Below are the code and all the weights of a small trained network. Each question names an input and a class and asks about switching units off, where a switched-off unit gives its printed mean instead of its output.

import numpy as np


def w(rows, s, z=0):
    codes = np.array(rows[::2]) - 128.0
    scale = np.full(codes.shape[1], s)
    scale[-1] = z or s
    return codes * scale


def norm(h):
    return h / np.sqrt((h * h).mean(-1, keepdims=True) + 1e-5)


def f(y):
    return np.maximum(y, 0)


def log_softmax(a):
    a = a - a.max(-1, keepdims=True)
    return a - np.log(np.exp(a).sum(-1, keepdims=True))


def net(x, mask):
    res = np.array(x, float).reshape(1, 2) / 4 @ E
    u = 0
    for l in range(2):
        y = f(norm(res) @ A[l][:, :-1].T + A[l][:, -1])
        res = res + np.where(mask[u : u + 12], y, B[l][:, -1]) @ B[l][:, :-1]
        u += 12
    return log_softmax(norm(res)[-1] @ U[:, :-1].T + U[:, -1])


A, B = {}, {}
E = w([
[122,159,200,68,61,254],'x0',
[28,93,148,101,84,214],'x1',
],0.0055)
A[0] = w([
[110,57,75,89,133,84,4],'L0N1',
[77,77,118,51,139,155,23],'L0N2',
[88,87,117,2,205,182,3],'L0N3',
[173,101,138,101,212,119,120],'L0N4',
[33,72,151,125,170,167,51],'L0N5',
[107,163,118,148,164,117,166],'L0N6',
[120,137,136,144,115,112,115],'L0N7',
[129,146,157,69,80,134,151],'L0N8',
[153,168,145,144,148,145,74],'L0N9',
[192,105,56,47,108,94,158],'L0N10',
[109,153,102,185,104,157,122],'L0N11',
[136,191,157,73,143,234,96],'L0N12',
],0.0082,0.0017)
B[0] = w([
[142,140,106,134,197,169,181],'L0N1',
[47,84,74,117,120,13,186],'L0N2',
[68,93,27,81,116,108,182],'L0N3',
[64,169,163,133,61,149,177],'L0N4',
[117,152,110,37,103,91,210],'L0N5',
[18,108,168,73,128,178,164],'L0N6',
[98,94,174,124,136,136,135],'L0N7',
[191,114,158,222,195,86,199],'L0N8',
[119,83,2,169,174,54,151],'L0N9',
[67,137,109,28,180,105,178],'L0N10',
[26,67,163,47,173,73,144],'L0N11',
[176,146,212,170,168,133,255],'L0N12',
],0.0051,0.0065)
A[1] = w([
[64,149,168,154,41,151,92],'L1N1',
[48,14,127,203,80,180,78],'L1N2',
[139,131,109,115,183,109,250],'L1N3',
[136,104,2,202,155,106,163],'L1N4',
[132,74,93,71,83,161,224],'L1N5',
[172,163,68,149,53,189,2],'L1N6',
[214,163,120,121,160,108,158],'L1N7',
[139,205,91,144,131,114,49],'L1N8',
[74,137,49,155,200,138,147],'L1N9',
[158,136,184,136,1,190,239],'L1N10',
[127,178,165,151,99,173,160],'L1N11',
[165,152,155,95,132,35,93],'L1N12',
],0.0076,0.002)
B[1] = w([
[103,116,157,87,163,144,161],'L1N1',
[160,87,140,117,71,105,173],'L1N2',
[99,168,127,108,88,175,240],'L1N3',
[254,93,115,98,134,223,220],'L1N4',
[103,193,78,109,129,48,175],'L1N5',
[151,87,172,100,143,165,128],'L1N6',
[83,107,74,114,38,97,200],'L1N7',
[162,126,149,73,100,95,155],'L1N8',
[128,109,199,207,146,162,254],'L1N9',
[204,130,102,113,180,155,176],'L1N10',
[155,42,140,160,140,160,163],'L1N11',
[59,138,138,111,107,89,212],'L1N12',
],0.0078,0.0056)
U = w([
[64,143,27,101,49,59,253],'0',
[253,90,103,207,229,189,75],'1',
[18,167,77,244,84,122,14],'2',
],0.0059,0.0018)

Each question gives the input, the list of numbers given to net, and the class t.
The units are the neurons (one row each of A and B). Each row of codes is followed by its name. A weight is (code - 128) times the scale printed after its matrix; where a second scale follows, it is the last column's (A, B and U).
mask holds one flag per neuron, layer by layer. A switched-off neuron (its flag False) gives its mean, the last column of its row in B, instead of its output. The means were averaged over made-up inputs and are rounded, as every weight is.
A unit's drop is (log p(t) with every unit on - log p(t) with that unit switched off) / (log p(t) with every unit on - log p(t) with every unit switched off).
k most important neurons: the k neurons with the biggest drops, biggest first
k most important neurons of layer l: the k neurons of layer l with the biggest drops, biggest first
drop when u is switched off: that unit's drop, to one decimal
input [1,-2], class 2: 4 most important neurons -> [L0N3; L0N10; L1N9; L0N9]
input [1,-1], class 2: 2 most important neurons -> [L1N7; L0N12]
input [-5,3], class 1: most important neuron of layer 0 -> [L0N1]
input [6,-7], class 0: 2 most important neurons of layer 0 -> [L0N9; L0N10]
input [-5,-1], class 1: 2 most important neurons of layer 0 -> [L0N12; L0N5]
input [-4,-7], class 0: 2 most important neurons -> [L1N12; L1N7]
input [5,3], class 1: 3 most important neurons of layer 0 -> [L0N12; L0N8; L0N10]
input [-7,6], class 1: 3 most important neurons -> [L0N1; L1N4; L1N9]
input [3,-4], class 0: 2 most important neurons -> [L1N9; L1N7]
input [4,1], class 1: 2 most important neurons -> [L0N12; L0N10]
input [-3,-6], class 0: 2 most important neurons of layer 1 -> [L1N12; L1N4]
input [-3,-3], class 2: 2 most important neurons of layer 1 -> [L1N9; L1N12]
input [-2,0], class 2: 2 most important neurons of layer 0 -> [L0N6; L0N8]
input [1,-3], class 2: most important neuron of layer 0 -> [L0N10]
input [-2,-6], class 0: drop when L1N4 is switched off -> 0.1
input [-7,-1], class 1: drop when L1N4 is switched off -> 1.0
input [-8,5], class 1: drop when L1N4 is switched off -> 0.3
input [2,-8], class 0: drop when L1N8 is switched off -> 0.0
